In the rows, 128 means zero.
Each row has a class, written after it.
[141, 144, 132, 142,  91, 126, 135, 126, 168, 125, 121, 148, 113, 103, 126,
 159, 109, 114, 109, 166, 149, 114, 137, 119,  76, 100, 103, 137, 174,  79,
 122, 129]  K_111
[137, 143, 122, 156,  94,  90, 109, 160, 118, 134, 115, 169, 158, 115, 150,
 171, 162, 133, 145, 133, 155, 104, 122, 152, 128, 137, 173, 176, 159, 140,
 135, 118]  K_591
[107, 146, 154, 158, 117, 115, 114, 131, 120, 121, 177, 143, 149, 103, 140,
 142, 102, 142, 167, 122, 121, 127, 104, 112, 118, 137, 156, 112, 140, 151,
 148, 107]  K_908
[166, 125, 119, 116,  81, 126, 118, 117, 147, 135,  99, 179,  91, 121, 170,
 141, 149,  68, 150, 149, 157, 151, 183, 168, 127, 104, 158, 155, 151, 131,
 118, 144]  K_808
[103, 143, 106, 126, 147, 100, 144, 161, 141,  88, 149,  53, 113, 144,  90,
 125, 153, 184, 124, 159, 134, 141, 144, 105, 168, 172,  26,  92, 115, 156,
 156, 128]  K_654
[134, 119, 115, 118,  92, 104, 114, 146, 128, 131, 119, 147, 113, 128, 168,
 134,  94, 109, 131, 116, 123, 128, 148, 130, 102, 115, 138, 124, 128, 110,
 135, 139]  K_808
[179, 116,  97, 123, 175, 117, 112, 126, 143,  98, 130, 103,  63, 156, 133,
 137, 132, 127, 106, 192, 157, 117, 189, 118, 242, 154, 135, 140, 125, 110,
 111, 154]  K_260
[121, 104, 129, 114, 125, 124, 114,  95, 109, 120, 113, 124,  71, 120,  94,
  87, 150,  83, 127, 131,  75, 113, 134,  88, 158, 134, 157, 115, 165,  43,
 107, 150]  K_111
[126, 141, 100,  91, 201, 123, 126, 137, 122,  99, 116,  62, 137, 136,  97,
 135, 148, 158, 112, 135, 158, 152, 157, 121, 155, 166,  87, 119, 119, 183,
 162, 129]  K_654
[139,  96, 140, 121,  93, 156, 156, 111, 110, 152, 104, 152, 100, 163,  82,
 153, 130,  73, 145, 137, 114, 143,  99,  98,  94, 151, 204, 177, 163,  54,
  78, 146]  K_654
[106, 112, 143, 120, 124, 162, 140, 167, 128, 120, 124, 107, 113, 161, 121,
  85, 111, 120, 105, 142, 127, 152, 137, 153, 119, 145,  71, 105, 140, 133,
 150, 115]  K_591
[159, 118, 100, 118, 162, 134, 124, 125,  96, 118, 119, 118, 116, 159, 107,
 144, 175, 135, 184, 146,  71, 105, 140, 115, 198, 171, 158, 149, 120, 153,
  97, 116]  K_908
[124, 145, 152, 146,  87, 130, 163, 107, 131, 176, 102, 167, 138, 145, 161,
 112, 116,  87, 151, 111,  83, 121, 105, 134,  57, 113, 176, 127, 132, 111,
 102, 140]  K_287
[ 95, 116, 139, 167,  56, 101, 113, 132,  90, 134, 130, 138, 160, 140, 127,
 152, 123, 151, 145, 105, 110, 122,  97, 104, 126, 160, 172, 140, 123, 111,
 122, 136]  K_287
[114, 143, 133, 141,  78, 123, 152, 170, 160, 142, 143,  87, 126, 176, 158,
  88, 130, 147, 150, 145, 111, 140, 136, 147, 125, 160,  98, 119, 132, 166,
 140, 131]  K_336
[134, 100, 155, 179,  55, 124,  97, 128, 114, 135, 148, 102,  90, 143, 155,
 110, 103, 142, 138, 153, 127, 130, 146, 132, 119, 155, 127, 145, 161,  83,
 111, 161]  K_336
[132, 121, 107, 109, 149, 137, 130, 151, 129, 121, 126, 150, 141, 133, 115,
 150, 123, 117, 109, 123, 155, 169, 124, 137, 103,  99, 105, 112, 145, 107,
 140, 114]  K_720
[144,  92, 149, 163,  76, 119, 114, 102, 112, 116,  90, 144, 121, 126, 109,
 169, 121, 106, 150, 120, 116, 118, 126, 143,  90, 131, 149, 151, 173,  69,
 136, 136]  K_260
[126, 128,  92,  86, 198, 104, 123, 104, 122, 120,  96, 101, 113, 155, 109,
 112, 189, 122, 111, 135, 118, 129, 152, 109, 120, 159,  93,  82, 140, 117,
 142, 132]  K_591
[126, 118, 131, 161,  74, 112, 106, 138,  99, 138, 119, 131, 140,  99, 125,
 148, 122, 152, 144, 104, 123, 124, 105, 154, 137, 117, 127, 179, 120, 171,
 102, 143]  K_808
[ 91, 100, 124, 125, 130, 133, 138, 151,  89, 114, 145,  90,  99, 142, 122,
  79, 132, 139, 124, 118,  89, 154, 126, 143, 181, 151, 111, 105,  81, 122,
 152, 125]  K_654
[128, 123, 133, 135,  85, 125, 127, 125,  97, 149,  92, 157, 159, 112, 132,
 136, 135,  84, 150, 106, 127, 118,  96, 135, 113, 130, 237, 152, 152, 112,
 110, 134]  K_111
[119, 119, 109, 134, 145,  99, 117, 107, 121, 129, 107, 147, 134, 115, 100,
 142, 147, 112, 105, 132, 125, 142, 123, 109,  97, 138, 163, 113, 164,  86,
 126, 135]  K_111
[136, 102, 124,  92, 104, 124, 139,  78, 138, 113, 119,  92,  77, 165, 142,
 137, 128, 121, 146, 145, 132, 114, 150,  75, 134, 157, 146, 122, 111,  86,
 142, 131]  K_808
[104, 112, 122, 147,  59, 143, 152, 121, 104, 159, 109, 139, 116, 136,  96,
 128, 169, 121, 122, 116, 118, 155, 106, 152,  59, 133,  71, 121, 147, 131,
 101, 130]  K_808
[154, 121, 147, 163,  65, 149, 123, 148,  98, 130, 124, 146, 148,  93, 181,
 138, 129, 125, 167, 121, 164, 131, 113, 200, 160,  76, 140, 157, 112, 146,
 122, 117]  K_720
[130, 125, 109, 126, 146, 122, 142, 121, 107, 137, 151,  94, 132, 151, 123,
 111, 120, 146, 177, 133, 108, 129, 110, 152, 141, 129, 136, 120, 102, 183,
 113, 120]  K_908
[120, 127, 141, 128, 129, 119, 136, 128, 134, 107, 135, 113, 150, 117, 103,
 152, 108, 153, 153, 108, 127, 129,  92, 110,  83,  94,  80, 106, 149, 105,
 153, 105]  K_720
[145, 144, 120, 167, 112, 101, 135, 198, 124, 105,  97, 117, 139, 135,  97,
 205, 130, 141, 124, 154, 142, 115, 138,  97, 116, 180, 144, 159, 189, 123,
 158, 138]  K_336
[145, 111, 138, 166,  71, 104,  81, 141, 121, 111, 140, 180, 136, 114, 123,
 194, 116, 121, 149, 134, 163, 134, 131, 143, 158, 128, 181, 175, 171, 104,
 118, 133]  K_260
[116, 130, 130, 105, 123, 112, 121, 147, 140, 121, 127, 136, 134, 141, 149,
 136,  88, 108, 122, 140, 106, 139, 156, 101,  82, 147, 140,  80, 152,  84,
 146, 121]  K_111
[112, 134, 127, 136,  63, 137, 146, 131, 143, 169, 124, 136, 133, 169, 118,
 149, 155, 121, 133, 141, 100, 163, 119, 132,  49, 150,  82, 117, 151, 119,
  89, 139]  K_336
[137, 115, 122,  92, 150, 123, 139, 107,  98, 121, 123,  99, 128, 147,  75,
 152, 109, 115, 174, 102, 134, 120, 103, 129, 103, 104, 122,  99, 150, 132,
 115, 127]  K_260
[170, 127,  99, 143,  91, 139,  99, 140, 145, 132,  78, 161, 163, 137, 129,
 177, 194, 133, 127, 136, 172, 133, 152, 151,  90, 149, 138, 189, 197, 136,
 120, 128]  K_336
[104, 136, 118, 142,  92, 100, 127, 141, 103, 147,  94, 130, 149, 102, 134,
 141, 135,  99, 107,  99, 138, 147, 113, 145,  65, 136, 142, 128, 137, 108,
 150, 154]  K_654
[112,  97, 111, 109, 140, 139, 106,  98, 146,  98, 121, 115, 133, 150,  46,
 166, 147, 153,  96, 156, 127, 156, 127,  64, 125, 170,  94, 123, 159,  86,
 104, 122]  K_111
[133, 122, 127, 124, 125, 114, 141, 112, 161, 136, 113, 195, 127, 139, 113,
 161, 132,  86, 136, 132, 132, 172, 123, 100,  53, 126, 153, 104, 170, 106,
 113, 126]  K_808
[132,  97, 146, 135,  79, 133, 110, 114, 112, 119, 111, 138, 119, 123, 112,
 164, 115, 108, 139, 120, 117, 133, 114, 101,  96, 117, 124, 139, 162,  38,
 121, 136]  K_720
[156, 122, 104, 156, 152,  88, 133, 144, 109, 110, 141, 111,  97, 118, 141,
 128, 126, 139, 151, 152, 150, 120, 134, 142, 159, 105, 137,  97, 128, 123,
 131, 146]  K_336
[130, 132, 127, 133, 128, 123, 125, 156, 132, 119, 106,  98, 101, 133, 126,
 118, 120, 105, 112, 138, 100, 133, 138, 104, 184, 156, 147, 140, 123, 126,
 134, 168]  K_336
[142, 134, 117, 104, 157, 114, 149, 117, 157, 108, 117, 107, 103, 157, 109,
 144, 123, 109, 133, 148, 150, 132, 155, 134, 131, 130, 126, 118, 149, 130,
 168, 123]  K_260
[138, 129, 106, 103, 124, 128, 112, 114, 137, 107, 144, 132, 113, 119, 154,
 149, 109, 118, 146, 136, 116, 108, 139, 105, 140, 108, 117, 109, 104, 101,
 140, 121]  K_908
[140, 117, 137, 147,  63, 130, 125, 148,  91, 138, 132, 187, 122,  91, 184,
 139, 126,  92, 165, 123, 162, 124, 117, 235, 164,  49, 186, 176,  99, 146,
 137, 111]  K_591
[145, 127, 106, 130, 138,  93, 147, 141, 150, 108, 128,  73,  99, 157, 127,
  82, 153, 142, 168, 159, 131, 117, 135, 124, 207, 152, 131, 134, 117, 144,
 116, 151]  K_654
[ 98, 118, 126, 106,  75, 138, 124, 124, 151, 157, 137, 163, 132, 157, 149,
  69, 136,  97, 112, 106, 118, 122, 111, 105,  85, 145, 204, 140, 176,  57,
 133, 110]  K_111
[121, 135, 141, 109, 109, 116, 169,  90, 130, 165, 107, 107, 105, 177, 149,
 119, 144,  95, 142, 147, 121, 109, 125, 115,  37, 155, 136,  99, 147,  83,
 133, 130]  K_591
[128, 130, 112, 102, 190, 119, 130, 143, 130, 126, 134, 131, 132, 160, 161,
  96, 149, 139, 123, 135, 123, 125, 140, 133, 156, 148, 147, 108, 111, 148,
 151, 102]  K_591
[150, 124, 132, 131, 115, 103, 139, 116, 141, 120, 140,  82, 105, 167, 141,
 102, 158, 162, 189, 146, 119,  91, 134, 113, 148, 144, 128, 144, 159,  98,
 138, 114]  K_720
[154, 136, 135, 151, 107, 125, 142, 109, 147, 129, 137, 115, 126, 143, 168,
 137, 134, 155, 143, 144, 182,  89, 135, 159, 127, 134, 157, 164, 142, 137,
 165, 101]  K_260
[161, 129, 122, 162, 118, 100,  73, 125, 124, 126, 108, 222, 147,  75, 156,
 169, 150,  94, 130, 109, 140, 133, 146, 175, 125,  90, 171, 152, 172, 107,
 121, 135]  K_260
[141, 113,  97, 129,  95, 142, 118, 100, 136, 129,  97, 174, 127, 150, 148,
 138, 181, 122, 103, 137, 153, 138, 163, 143, 109, 133, 140, 151, 144,  90,
 139, 119]  K_287
[140, 144, 111, 147,  48, 105, 117, 122, 110, 136, 139, 148, 111, 114, 175,
 152, 140, 138, 152, 140, 164, 113, 172, 198,  95,  75,  90, 142, 137, 124,
 142, 126]  K_287
[119, 149, 129, 152,  90, 119, 122, 124, 122, 146, 111, 196, 181, 111, 161,
 169, 145, 133, 133, 100, 128, 134, 124, 155,  62, 110, 149, 138, 137, 139,
 146, 106]  K_287
[111, 115, 117, 159, 121, 128, 161, 168, 135, 125,  92,  91, 106, 178,  82,
 125, 151, 128,  91, 159,  88, 165, 141, 113,  94, 197,  72, 101, 159, 112,
 144, 148]  K_336
[156, 129, 143, 139,  75, 109, 116, 142, 147, 111, 112, 154,  84, 117, 179,
 154, 109,  91, 135, 156, 134, 109, 187, 126,  96, 133, 156, 161, 173,  38,
 171, 137]  K_654
[131, 112, 124, 117,  86, 174, 116, 110, 142, 114,  93, 205, 145, 124, 145,
 193, 153,  89, 115, 116,  81, 105, 115,  60,  94, 156, 165, 139, 134,  33,
 141,  95]  K_908
[188, 141, 107, 117, 222,  97, 112, 129, 143, 115,  91, 127, 137, 140, 168,
 126, 143, 121, 137, 163, 167, 106, 167, 127, 153, 150, 177, 123, 152, 153,
 125, 138]  K_591
[126, 144, 147, 156, 134, 152, 162,  90, 127, 152, 109, 163, 129, 133, 119,
 136, 162, 118, 122, 138, 114, 143, 119, 132, 108, 137, 160, 146, 132, 146,
 121, 119]  K_287
[109, 145, 152, 179,  94,  91, 107, 143,  95, 143, 104, 185, 175, 102, 147,
 170, 112, 113, 130, 101, 116, 149, 135, 148,  51, 139, 179, 131, 167, 130,
 159, 134]  K_287
[154, 128, 122, 136, 106,  72,  99, 159, 130, 105, 111, 173, 131, 112, 179,
 149, 131,  82, 161, 140, 181, 113, 149, 145, 166, 118, 230, 146, 161, 106,
 162, 137]  K_591
[108, 125, 134, 114, 121, 133, 117, 164, 129, 132, 163, 131, 102, 143, 126,
  90,  82, 113, 112, 109, 118, 142, 137, 159, 134, 110, 113, 124, 152, 123,
 149, 123]  K_260
